Here is a tiny trained network, its code and every weight. The questions are about switching its units off for an input and a class, where a switched-off unit gives its printed mean instead of its output.

import numpy as np


def w(rows, s, z=0):
    codes = np.array(rows[::2]) - 128.0
    scale = np.full(codes.shape[1], s)
    scale[-1] = z or s
    return codes * scale


def norm(h):
    return h / np.sqrt((h * h).mean(-1, keepdims=True) + 1e-5)


def f(y):
    return np.maximum(y, 0)


def log_softmax(a):
    a = a - a.max(-1, keepdims=True)
    return a - np.log(np.exp(a).sum(-1, keepdims=True))


def net(x, mask):
    res = np.array(x, float).reshape(1, 3) / 4 @ E
    u = 0
    for l in range(3):
        y = f(norm(res) @ A[l][:, :-1].T + A[l][:, -1])
        res = res + np.where(mask[u : u + 10], y, B[l][:, -1]) @ B[l][:, :-1]
        u += 10
    return log_softmax(norm(res)[-1] @ U[:, :-1].T + U[:, -1])


A, B = {}, {}
E = w([
[136,58,138,58,79,156,152,25],'x0',
[255,162,224,118,96,158,148,138],'x1',
[155,35,100,91,156,141,33,175],'x2',
],0.0094)
A[0] = w([
[97,95,133,98,16,136,57,46,3],'0.n1',
[84,181,131,113,83,162,170,25,116],'0.n2',
[200,44,106,142,166,161,109,104,101],'0.n3',
[136,145,130,98,56,139,153,178,201],'0.n4',
[174,71,172,137,191,160,189,96,153],'0.n5',
[150,79,98,151,100,69,168,105,141],'0.n6',
[131,87,161,93,105,123,93,137,90],'0.n7',
[121,90,175,148,65,176,121,118,132],'0.n8',
[146,152,110,2,173,95,127,102,57],'0.n9',
[128,183,155,150,155,121,120,120,180],'0.n10',
],0.0081,0.0039)
B[0] = w([
[175,198,36,191,156,152,70,37,208],'0.n1',
[74,49,145,184,66,211,105,123,254],'0.n2',
[23,44,128,212,51,198,158,108,214],'0.n3',
[27,117,62,69,159,79,138,157,199],'0.n4',
[104,106,81,36,138,12,143,124,209],'0.n5',
[169,181,35,182,233,174,136,137,172],'0.n6',
[185,156,143,240,94,179,111,175,177],'0.n7',
[210,253,58,127,124,57,69,147,192],'0.n8',
[133,114,126,124,64,121,58,91,156],'0.n9',
[118,72,28,157,44,3,79,158,195],'0.n10',
],0.0051,0.0056)
A[1] = w([
[129,68,97,94,168,96,97,169,138],'1.n1',
[50,130,92,48,144,133,106,61,34],'1.n2',
[89,112,137,219,157,209,96,117,52],'1.n3',
[37,167,165,99,150,101,106,84,129],'1.n4',
[178,117,219,84,136,110,159,149,62],'1.n5',
[128,133,1,203,54,117,136,103,168],'1.n6',
[147,178,159,168,112,135,210,94,79],'1.n7',
[129,128,159,138,155,88,152,190,100],'1.n8',
[149,57,151,86,198,172,118,135,4],'1.n9',
[210,201,163,97,116,165,141,108,128],'1.n10',
],0.009,0.0021)
B[1] = w([
[99,153,220,129,69,165,136,111,174],'1.n1',
[129,113,158,109,179,46,173,98,177],'1.n2',
[140,151,151,75,130,86,118,196,174],'1.n3',
[142,71,72,138,89,62,184,117,153],'1.n4',
[108,89,1,51,83,70,137,200,150],'1.n5',
[187,132,197,90,128,147,166,148,252],'1.n6',
[44,79,121,180,57,201,84,160,164],'1.n7',
[158,124,52,121,173,102,150,52,156],'1.n8',
[76,108,179,164,63,159,99,165,142],'1.n9',
[118,50,91,93,176,28,147,127,165],'1.n10',
],0.0081,0.011)
A[2] = w([
[143,228,53,171,204,130,87,121,139],'2.n1',
[56,159,137,227,37,180,152,128,4],'2.n2',
[141,109,44,122,106,171,110,21,69],'2.n3',
[91,166,153,194,77,117,225,100,100],'2.n4',
[143,75,163,176,161,254,47,136,48],'2.n5',
[23,104,119,85,244,128,185,97,132],'2.n6',
[142,224,106,230,189,105,92,206,128],'2.n7',
[121,158,118,78,72,128,188,30,94],'2.n8',
[230,119,115,102,41,132,128,184,225],'2.n9',
[166,217,213,109,141,137,168,187,48],'2.n10',
],0.0088,0.0032)
B[2] = w([
[175,213,177,34,185,172,111,14,150],'2.n1',
[94,105,185,167,102,185,19,198,168],'2.n2',
[238,137,157,189,220,153,105,144,173],'2.n3',
[98,55,182,110,91,156,21,190,199],'2.n4',
[73,131,220,180,86,193,88,163,160],'2.n5',
[143,182,28,128,52,11,144,176,183],'2.n6',
[231,30,141,134,127,199,116,2,191],'2.n7',
[169,182,142,141,208,201,82,118,205],'2.n8',
[36,174,93,150,136,75,146,130,255],'2.n9',
[105,233,155,43,214,165,210,119,161],'2.n10',
],0.0079,0.0095)
U = w([
[59,84,208,149,50,185,48,194,213],'0',
[243,125,137,117,186,172,89,32,192],'1',
[105,122,39,90,85,5,134,168,179],'2',
[84,239,193,62,166,145,174,157,112],'3',
[107,133,90,168,128,174,179,141,29],'4',
[113,120,120,160,140,166,170,144,23],'5',
[105,133,97,157,123,169,182,136,1],'6',
],0.016,0.0052)

Each question gives the input, the list of numbers given to net, and the class t.
The units are the neurons (one row each of A and B). Each row of codes is followed by its name. A weight is (code - 128) times the scale printed after its matrix; where a second scale follows, it is the last column's (A, B and U).
mask holds one flag per neuron, layer by layer. A switched-off neuron (its flag False) gives its mean, the last column of its row in B, instead of its output. The means were averaged over made-up inputs and are rounded, as every weight is.
A unit's drop is (log p(t) with every unit on - log p(t) with that unit switched off) / (log p(t) with every unit on - log p(t) with every unit switched off).
The circuit of an input: a set's keep is (log p(t) with only the set's units on - log p(t) with every unit switched off) / (log p(t) with every unit on - log p(t) with every unit switched off). Starting from the 12 units with the biggest drops (on a tie, the unit counted first), units are removed one at a time, each time the one whose removal leaves the highest keep (on an exact tie, the one counted first), for as long as the keep stays at least 0.8.
units of the circuit, in order: the units of the circuit, biggest drop first
top k neurons: the k neurons with the biggest drops, biggest first
top k neurons in layer l: the k neurons of layer l with the biggest drops, biggest first
drop of u: that unit's drop, to one decimal
input [4,-3,-4], class 0: top 3 neurons : (0.n2, 2.n4, 1.n8)
input [1,-1,-3], class 3: units of the circuit, in order : (1.n6)
input [5,-5,-3], class 1: top 2 neurons in layer 0 : (0.n1, 0.n4)
input [-7,6,-7], class 0: top 2 neurons : (1.n7, 2.n4)
input [-3,7,-6], class 2: units of the circuit, in order : (1.n10, 1.n5)
input [-3,-2,-1], class 3: units of the circuit, in order : (1.n6, 2.n10)
input [3,4,1], class 2: top 2 neurons : (1.n10, 0.n8)
input [1,4,-3], class 2: top 2 neurons : (0.n3, 0.n1)
input [-8,5,7], class 1: top 4 neurons : (2.n7, 0.n2, 1.n8, 1.n7)
input [4,6,6], class 0: top 2 neurons : (0.n3, 1.n2)
input [-6,6,4], class 1: top 3 neurons in layer 1 : (1.n6, 1.n8, 1.n4)
input [-4,3,3], class 1: top 2 neurons in layer 1 : (1.n6, 1.n7)
input [4,-2,3], class 1: top 3 neurons : (0.n1, 0.n2, 1.n7)
input [-3,0,-2], class 3: units of the circuit, in order : (2.n10)
input [-4,2,2], class 1: top 2 neurons : (2.n7, 1.n6)
input [-8,6,-6], class 1: top 2 neurons in layer 0 : (0.n3, 0.n2)
input [2,-3,2], class 3: top 2 neurons : (1.n6, 1.n10)
input [7,7,7], class 0: top 2 neurons : (0.n3, 1.n9)
input [-1,-6,-6], class 0: top 2 neurons in layer 0 : (0.n5, 0.n4)
input [-1,6,-8], class 0: units of the circuit, in order : (1.n7)
input [2,-1,-2], class 3: drop of 1.n3 : 0.1
